Here is a tiny trained network, its code and every weight. The questions are about switching its units off for an input and a class, where a switched-off unit gives its printed mean instead of its output.

import numpy as np


def w(rows, s, z=0):
    codes = np.array(rows[::2]) - 128.0
    scale = np.full(codes.shape[1], s)
    scale[-1] = z or s
    return codes * scale


def f(y):
    return np.maximum(y, 0)


def log_softmax(a):
    a = a - a.max(-1, keepdims=True)
    return a - np.log(np.exp(a).sum(-1, keepdims=True))


def net(x, mask):
    res = np.array(x, float).reshape(1, 5) / 4 @ E
    y = f(res @ A[0][:, :-1].T + A[0][:, -1])
    res = res + np.where(mask, y, B[0][:, -1]) @ B[0][:, :-1]
    return log_softmax(res[-1] @ U[:, :-1].T + U[:, -1])


A, B = {}, {}
E = w([
[197,138,146,155,125,10,239,129,87,139,105,93],'x0',
[127,183,99,234,91,79,126,211,214,127,95,95],'x1',
[127,62,78,166,143,136,79,214,96,40,81,131],'x2',
[152,117,119,209,67,197,108,47,147,146,145,67],'x3',
[162,227,73,114,161,147,165,218,74,136,228,172],'x4',
],0.012)
A[0] = w([
[167,125,163,162,84,92,179,77,141,149,70,2,131],'neuron 0',
[143,142,142,53,174,98,139,174,109,103,154,173,151],'neuron 1',
[155,146,118,201,76,98,145,136,193,120,135,85,254],'neuron 2',
[140,153,98,173,125,127,153,189,156,126,125,96,76],'neuron 3',
[167,136,190,126,151,94,185,99,95,160,87,119,148],'neuron 4',
[153,159,78,148,151,163,166,218,111,134,158,173,171],'neuron 5',
[162,144,101,124,142,125,165,129,88,148,190,149,115],'neuron 6',
],0.0094,0.0047)
B[0] = w([
[254,112,133,220,91,130,159,37,175,87,131,122,250],'neuron 0',
[100,176,101,49,120,132,164,138,123,110,94,170,223],'neuron 1',
[125,175,153,204,101,90,100,134,184,131,120,40,248],'neuron 2',
[75,199,186,167,121,133,95,162,78,102,143,67,198],'neuron 3',
[125,116,170,149,129,98,193,86,101,108,151,192,211],'neuron 4',
[158,163,95,137,202,150,104,200,37,158,152,39,237],'neuron 5',
[132,69,94,73,124,83,142,100,116,153,177,71,197],'neuron 6',
],0.0097,0.015)
U = w([
[172,55,170,137,114,102,188,74,88,112,115,186,105],'0',
[99,167,65,90,150,106,140,189,98,66,98,222,137],'1',
[70,118,164,107,76,253,41,66,153,142,190,137,255],'2',
[68,13,103,146,108,155,41,136,181,89,23,125,176],'3',
[211,139,133,206,41,72,165,119,193,126,143,123,79],'4',
[74,160,200,62,138,63,207,95,146,197,152,191,119],'5',
[193,136,58,83,171,127,146,151,63,155,203,121,63],'6',
[87,182,128,189,137,100,93,200,115,137,132,87,102],'7',
],0.011,0.0048)

Each question gives the input, the list of numbers given to net, and the class t.
The units are the neurons (one row each of A and B). Each row of codes is followed by its name. A weight is (code - 128) times the scale printed after its matrix; where a second scale follows, it is the last column's (A, B and U).
mask holds one flag per neuron, in row order. A switched-off neuron (its flag False) gives its mean, the last column of its row in B, instead of its output. The means were averaged over made-up inputs and are rounded, as every weight is.
A unit's drop is (log p(t) with every unit on - log p(t) with that unit switched off) / (log p(t) with every unit on - log p(t) with every unit switched off).
The circuit of an input: a set's keep is (log p(t) with only the set's units on - log p(t) with every unit switched off) / (log p(t) with every unit on - log p(t) with every unit switched off). Starting from all 7 units, units are removed one at a time, each time the one whose removal leaves the highest keep (on an exact tie, the one counted first), for as long as the keep stays at least 0.8.
circuit, biggest first: the units of the circuit, biggest drop first
most important unit: the unit with the biggest drop
top k neurons: the k neurons with the biggest drops, biggest first
drop when u is switched off: that unit's drop, to one decimal
input [1,-5,-3,1,2], class 5: circuit, biggest first : neuron 5; neuron 0
input [3,-5,2,7,2], class 0: circuit, biggest first : neuron 2; neuron 5
input [-3,1,0,-1,4], class 6: circuit, biggest first : neuron 2
input [0,3,-1,-7,1], class 1: top 2 neurons : neuron 2; neuron 1
input [-6,5,-5,-8,-2], class 1: circuit, biggest first : neuron 2; neuron 0
input [3,-8,8,-3,-1], class 1: circuit, biggest first : neuron 0; neuron 1
input [-1,-8,-8,2,-2], class 0: circuit, biggest first : neuron 1; neuron 4
input [-3,-2,2,5,-4], class 3: circuit, biggest first : neuron 3; neuron 4
input [3,1,-2,3,6], class 6: top 2 neurons : neuron 6; neuron 5
input [7,-4,4,-4,1], class 1: top 2 neurons : neuron 1; neuron 0
input [-5,-4,-8,6,7], class 6: top 3 neurons : neuron 6; neuron 2; neuron 3
input [8,7,-7,-8,5], class 7: top 3 neurons : neuron 5; neuron 3; neuron 2
input [4,-6,-4,5,-3], class 0: top 3 neurons : neuron 2; neuron 4; neuron 3
input [8,-6,-5,-1,0], class 0: most important unit : neuron 0
input [0,0,6,-2,-1], class 1: top 2 neurons : neuron 2; neuron 0
input [7,-7,-6,-5,-3], class 0: top 2 neurons : neuron 0; neuron 4
input [8,-7,-2,7,5], class 0: top 2 neurons : neuron 2; neuron 4
input [3,-1,5,0,2], class 6: top 3 neurons : neuron 2; neuron 5; neuron 3
input [-3,0,-3,0,3], class 6: top 2 neurons : neuron 2; neuron 3
input [0,2,8,-8,8], class 6: most important unit : neuron 5
input [6,4,1,1,4], class 7: top 2 neurons : neuron 5; neuron 3
input [-7,8,-1,5,0], class 7: drop when neuron 0 is switched off : 0.9
input [0,6,-5,-6,-1], class 7: drop when neuron 6 is switched off : 0.1
input [6,-4,4,0,1], class 0: drop when neuron 5 is switched off : 0.4
